Here is a tiny trained network, its code and every weight. The questions are about switching its units off for an input and a target symbol, where a switched-off unit gives its printed mean instead of its output.

import numpy as np


def w(rows, s, z=0):
    codes = np.array(rows[::2]) - 128.0
    scale = np.full(codes.shape[1], s)
    scale[-1] = z or s
    return codes * scale


def norm(h):
    return h / np.sqrt((h * h).mean(-1, keepdims=True) + 1e-5)


def f(y):
    return y / 2 * (1 + np.tanh(0.7978845608 * (y + 0.044715 * y**3)))


def softmax(a):
    e = np.exp(a - a.max(-1, keepdims=True))
    return e / e.sum(-1, keepdims=True)


def log_softmax(a):
    a = a - a.max(-1, keepdims=True)
    return a - np.log(np.exp(a).sum(-1, keepdims=True))


def net(x, mask):
    ids = ['ΔΛΞΣαβγεζηθμπτψ'.index(c) for c in x.split()]
    T = len(ids)
    res = E[ids] + P[:T]
    r = norm(res)
    for j in range(3):
        rows = slice(3 * j, 3 * j + 3)
        q, k, v = (r @ M[0][rows].T for M in (Q, K, V))
        z = softmax(np.where(np.tri(T) > 0, q @ k.T / 3**0.5, -1e9)) @ v
        o = O[0][rows]
        res = res + np.where(mask[j], z, o[:, -1]) @ o[:, :-1]
    y = f(norm(res) @ A[0][:, :-1].T + A[0][:, -1])
    res = res + np.where(mask[3:11], y, B[0][:, -1]) @ B[0][:, :-1]
    return log_softmax(norm(res)[-1] @ U[:, :-1].T + U[:, -1])


Q, K, V, O, A, B = {}, {}, {}, {}, {}, {}
E = w([
[46,8,184],'Δ',
[229,81,131],'Λ',
[83,125,180],'Ξ',
[200,106,179],'Σ',
[69,59,140],'α',
[121,135,136],'β',
[121,111,224],'γ',
[74,120,140],'ε',
[72,105,143],'ζ',
[56,50,157],'η',
[77,118,169],'θ',
[75,113,203],'μ',
[91,145,180],'π',
[116,120,115],'τ',
[115,112,107],'ψ',
],0.013)
P = w([
[99,125,128],'0',
[81,131,136],'1',
[120,22,169],'2',
[111,35,134],'3',
[82,155,142],'4',
[130,37,201],'5',
[63,23,122],'6',
[95,173,131],'7',
[96,3,227],'8',
[31,6,99],'9',
],0.013)
Q[0] = w([
[112,157,121],'H1',
[194,56,150],'H1',
[116,170,128],'H1',
[112,20,84],'H2',
[65,127,183],'H2',
[52,88,166],'H2',
[60,114,154],'H3',
[165,138,117],'H3',
[131,68,5],'H3',
],0.017)
K[0] = w([
[110,104,177],'H1',
[176,255,119],'H1',
[131,104,120],'H1',
[92,115,144],'H2',
[108,164,131],'H2',
[113,138,144],'H2',
[110,160,59],'H3',
[116,102,147],'H3',
[145,54,69],'H3',
],0.02)
V[0] = w([
[91,212,158],'H1',
[73,122,100],'H1',
[88,140,86],'H1',
[177,67,109],'H2',
[119,7,159],'H2',
[94,76,71],'H2',
[128,100,199],'H3',
[142,161,137],'H3',
[216,101,154],'H3',
],0.016)
O[0] = w([
[104,255,67,147],'H1',
[106,39,57,184],'H1',
[156,98,5,135],'H1',
[157,64,184,43],'H2',
[111,55,190,234],'H2',
[159,36,151,164],'H2',
[4,151,190,195],'H3',
[163,136,57,90],'H3',
[85,192,160,2],'H3',
],0.0099)
A[0] = w([
[47,40,142,119],'N1',
[92,1,184,191],'N2',
[198,120,42,254],'N3',
[131,72,161,58],'N4',
[134,157,123,13],'N5',
[40,244,43,199],'N6',
[230,55,10,187],'N7',
[168,86,148,118],'N8',
],0.0088,0.0033)
B[0] = w([
[107,145,89,223],'N1',
[130,196,66,252],'N2',
[230,201,255,138],'N3',
[99,107,119,145],'N4',
[96,89,129,115],'N5',
[178,151,112,143],'N6',
[179,137,160,158],'N7',
[169,92,112,136],'N8',
],0.011,0.013)
U = w([
[111,94,155,110],'Δ',
[115,135,214,194],'Λ',
[99,188,114,110],'Ξ',
[93,198,211,146],'Σ',
[112,80,139,49],'α',
[175,204,108,254],'β',
[69,187,173,146],'γ',
[135,120,70,113],'ε',
[116,103,99,51],'ζ',
[96,68,142,134],'η',
[97,163,105,137],'θ',
[75,170,133,70],'μ',
[98,253,93,143],'π',
[191,108,111,163],'τ',
[192,75,112,150],'ψ',
],0.016,0.0052)

Each question gives the input, a string of symbols that net reads in full, and the target symbol t.
The units are the heads (3 rows each of Q, K, V and O) and the neurons (one row each of A and B). Each row of codes is followed by its name. A weight is (code - 128) times the scale printed after its matrix; where a second scale follows, it is the last column's (O, A, B and U).
mask holds one flag per unit, heads first, then neurons. A switched-off unit (its flag False) gives its mean, the last column of its rows in O or B, instead of its output. The means were averaged over made-up inputs and are rounded, as every weight is.
A unit's drop is (log p(t) with every unit on - log p(t) with that unit switched off) / (log p(t) with every unit on - log p(t) with every unit switched off).
The circuit of an input: a set's keep is (log p(t) with only the set's units on - log p(t) with every unit switched off) / (log p(t) with every unit on - log p(t) with every unit switched off). Starting from all 11 units, units are removed one at a time, each time the one whose removal leaves the highest keep (on an exact tie, the one counted first), for as long as the keep stays at least 0.8.
circuit, biggest first: the units of the circuit, biggest drop first
most important unit: the unit with the biggest drop
k most important neurons: the k neurons with the biggest drops, biggest first
which heads matter: for each layer, one digit per head in row order, 1 if its drop is at least 0.15 and else 0, layers parted by /
drop of u: that unit's drop, to one decimal
input η α α ζ π ζ, target π: which heads matter	100
input β Δ Σ γ μ η τ Σ π, target Σ: circuit, biggest first	H1
input Ξ α γ π β τ, target β: 2 most important neurons	N6; N3
input Ξ Δ π η β ε, target β: 2 most important neurons	N3; N6
input τ ε α η π β ε μ γ, target π: circuit, biggest first	H1; H2
input η τ ψ Σ γ Σ α β π, target β: which heads matter	001
input θ μ τ τ ψ, target ψ: which heads matter	101
input γ π ε γ Λ, target Λ: which heads matter	100
input Ξ ε π β π γ, target π: which heads matter	100
input Ξ η θ ζ τ Δ η β ε, target β: which heads matter	101
input Σ Λ Ξ Λ π θ, target π: which heads matter	010
input β β ε π Δ η θ Λ, target Λ: which heads matter	100
input π π Λ, target π: circuit, biggest first	H3; H1
input η Λ η ψ τ ζ Σ π Ξ, target π: circuit, biggest first	H2
input θ α η ψ α η π ψ π, target ψ: which heads matter	001
input μ Λ π η β Ξ, target β: which heads matter	111
input θ ψ μ π β, target β: which heads matter	011
input θ μ τ ε ζ η ε ψ η, target ψ: 2 most important neurons	N3; N7
input θ η τ θ α τ Δ ψ η, target ψ: drop of N7	0.1
input Λ Σ θ τ, target Λ: most important unit	H1
input Δ γ τ ε Σ, target Σ: drop of H1	0.2
input ζ η ε β ψ ε, target ψ: drop of H3	0.6
